Below are the code and all the weights of a small trained network. Each question names an input and a target symbol and asks about switching units off, where a switched-off unit gives its printed mean instead of its output.

import numpy as np


def w(rows, s, z=0):
    codes = np.array(rows[::2]) - 128.0
    scale = np.full(codes.shape[1], s)
    scale[-1] = z or s
    return codes * scale


def f(y):
    return np.maximum(y, 0)


def softmax(a):
    e = np.exp(a - a.max(-1, keepdims=True))
    return e / e.sum(-1, keepdims=True)


def log_softmax(a):
    a = a - a.max(-1, keepdims=True)
    return a - np.log(np.exp(a).sum(-1, keepdims=True))


def net(x, mask):
    ids = ['ΓΞΠΦαδεζλμψ'.index(c) for c in x.split()]
    T = len(ids)
    res = E[ids] + P[:T]
    r = res
    for j in range(3):
        rows = slice(4 * j, 4 * j + 4)
        q, k, v = (r @ M[0][rows].T for M in (Q, K, V))
        z = softmax(np.where(np.tri(T) > 0, q @ k.T / 4**0.5, -1e9)) @ v
        o = O[0][rows]
        res = res + np.where(mask[j], z, o[:, -1]) @ o[:, :-1]
    y = f(res @ A[0][:, :-1].T + A[0][:, -1])
    res = res + np.where(mask[3:7], y, B[0][:, -1]) @ B[0][:, :-1]
    return log_softmax(res[-1] @ U[:, :-1].T + U[:, -1])


Q, K, V, O, A, B = {}, {}, {}, {}, {}, {}
E = w([
[161,158,21],'Γ',
[30,121,182],'Ξ',
[94,253,154],'Π',
[135,171,100],'Φ',
[157,172,169],'α',
[101,97,97],'δ',
[118,100,85],'ε',
[219,125,206],'ζ',
[165,177,167],'λ',
[145,190,64],'μ',
[120,94,71],'ψ',
],0.014)
P = w([
[253,92,193],'0',
[187,199,126],'1',
[178,208,102],'2',
[157,195,98],'3',
[148,182,101],'4',
[131,169,103],'5',
[124,157,93],'6',
[105,149,106],'7',
[95,139,97],'8',
[87,131,91],'9',
[83,123,78],'10',
[84,118,77],'11',
],0.0045)
Q[0] = w([
[40,188,67],'H0',
[39,158,79],'H0',
[126,145,106],'H0',
[134,6,113],'H0',
[154,153,151],'H1',
[174,168,101],'H1',
[90,91,130],'H1',
[64,79,151],'H1',
[167,111,114],'H2',
[120,143,130],'H2',
[142,113,136],'H2',
[160,218,84],'H2',
],0.022)
K[0] = w([
[8,155,79],'H0',
[25,115,82],'H0',
[124,155,105],'H0',
[238,5,47],'H0',
[153,124,98],'H1',
[58,141,80],'H1',
[157,132,172],'H1',
[174,63,175],'H1',
[200,119,139],'H2',
[103,144,119],'H2',
[162,118,168],'H2',
[106,244,29],'H2',
],0.016)
V[0] = w([
[119,123,173],'H0',
[133,83,4],'H0',
[67,89,204],'H0',
[127,132,96],'H0',
[101,119,128],'H1',
[141,130,103],'H1',
[60,133,130],'H1',
[119,153,85],'H1',
[54,133,111],'H2',
[147,137,134],'H2',
[118,76,81],'H2',
[163,97,175],'H2',
],0.013)
O[0] = w([
[110,84,178,136],'H0',
[224,147,1,2],'H0',
[171,24,192,53],'H0',
[152,163,84,116],'H0',
[93,119,176,84],'H1',
[134,74,135,161],'H1',
[49,149,185,57],'H1',
[111,71,123,182],'H1',
[223,87,112,36],'H2',
[104,126,141,170],'H2',
[127,193,119,26],'H2',
[98,176,53,118],'H2',
],0.011,0.0038)
A[0] = w([
[4,69,59,191],'N0',
[131,110,109,4],'N1',
[169,204,212,76],'N2',
[180,64,99,131],'N3',
],0.013,0.0032)
B[0] = w([
[19,171,185,215],'N0',
[193,182,221,141],'N1',
[251,109,104,254],'N2',
[130,34,200,195],'N3',
],0.017,0.0075)
U = w([
[249,111,126,159],'Γ',
[155,78,185,167],'Ξ',
[106,167,196,184],'Π',
[146,186,127,128],'Φ',
[124,103,131,33],'α',
[137,69,91,253],'δ',
[119,120,129,90],'ε',
[131,106,126,64],'ζ',
[137,78,118,48],'λ',
[169,173,94,76],'μ',
[90,159,111,203],'ψ',
],0.011,0.0049)

Each question gives the input, a string of symbols that net reads in full, and the target symbol t.
The units are the heads (4 rows each of Q, K, V and O) and the neurons (one row each of A and B). Each row of codes is followed by its name. A weight is (code - 128) times the scale printed after its matrix; where a second scale follows, it is the last column's (O, A, B and U).
mask holds one flag per unit, heads first, then neurons. A switched-off unit (its flag False) gives its mean, the last column of its rows in O or B, instead of its output. The means were averaged over made-up inputs and are rounded, as every weight is.
A unit's drop is (log p(t) with every unit on - log p(t) with that unit switched off) / (log p(t) with every unit on - log p(t) with every unit switched off).
The circuit of an input: a set's keep is (log p(t) with only the set's units on - log p(t) with every unit switched off) / (log p(t) with every unit on - log p(t) with every unit switched off). Starting from all 7 units, units are removed one at a time, each time the one whose removal leaves the highest keep (on an exact tie, the one counted first), for as long as the keep stays at least 0.8.
circuit, biggest first: the units of the circuit, biggest drop first
unit that matters most: the unit with the biggest drop
top k neurons: the k neurons with the biggest drops, biggest first
heads that matter: for each layer, one digit per head in row order, 1 if its drop is at least 0.15 and else 0, layers parted by /
drop when u is switched off: that unit's drop, to one decimal
input δ ζ Φ ζ Γ ψ Ξ Φ, target Ξ: circuit, biggest first => (H0)
input Ξ Π μ μ ζ α ε Π α μ Φ Γ, target Π: heads that matter => 010
input ε Γ Π, target Γ: heads that matter => 001
input ζ δ ε λ ε α Ξ α ζ ζ, target Π: circuit, biggest first => (H2 N0 H0)
input ζ ε ε ζ Γ, target Γ: circuit, biggest first => (H2 N0)
input Π Γ Ξ Φ, target Ξ: heads that matter => 111
input μ Ξ Ξ ψ λ ζ ψ Π, target Γ: top 3 neurons => (N2 N0 N3)
input ζ Ξ ζ ε ζ Ξ α, target Γ: circuit, biggest first => (N0 H2)
input ζ ζ ε Ξ, target Ξ: top 2 neurons => (N2 N3)
input ε μ ζ λ, target Γ: circuit, biggest first => (N2 N0)
input Π ζ Π δ ε δ ε Φ ζ δ ψ δ, target Γ: top 3 neurons => (N1 N0 N3)
input μ Ξ ζ ψ α ε ζ δ α Ξ ψ λ, target Γ: circuit, biggest first => (H2 N0)
input Π ζ α λ ζ ζ ψ, target ψ: top 2 neurons => (N0 N2)
input ζ α α ζ ε ψ ε Γ, target Γ: unit that matters most => H0
input λ ψ δ Π ζ μ, target Π: circuit, biggest first => (H0 N0)
input Ξ ψ Π Π ε ζ ψ Π Γ Γ, target Π: heads that matter => 110
input ψ α μ, target μ: top 3 neurons => (N0 N3 N2)
input ε ψ ε, target Γ: top 3 neurons => (N0 N3 N1)
input ζ α λ ζ μ ψ μ, target μ: top 3 neurons => (N2 N0 N3)
input Φ ζ ψ ζ ζ ε, target ψ: unit that matters most => H2
input Φ ζ ψ, target ψ: top 2 neurons => (N2 N0)
input Π ψ ε ψ ψ λ Ξ ζ, target Γ: top 2 neurons => (N2 N0)
input λ λ λ α ζ ψ α δ μ Π Φ, target Π: top 3 neurons => (N0 N2 N3)
input ψ Ξ μ ε ε μ, target Ξ: drop when H2 is switched off => 0.7
input ζ ζ δ Γ ζ Π ζ ε Ξ ε Ξ Γ, target Ξ: drop when H2 is switched off => 0.8
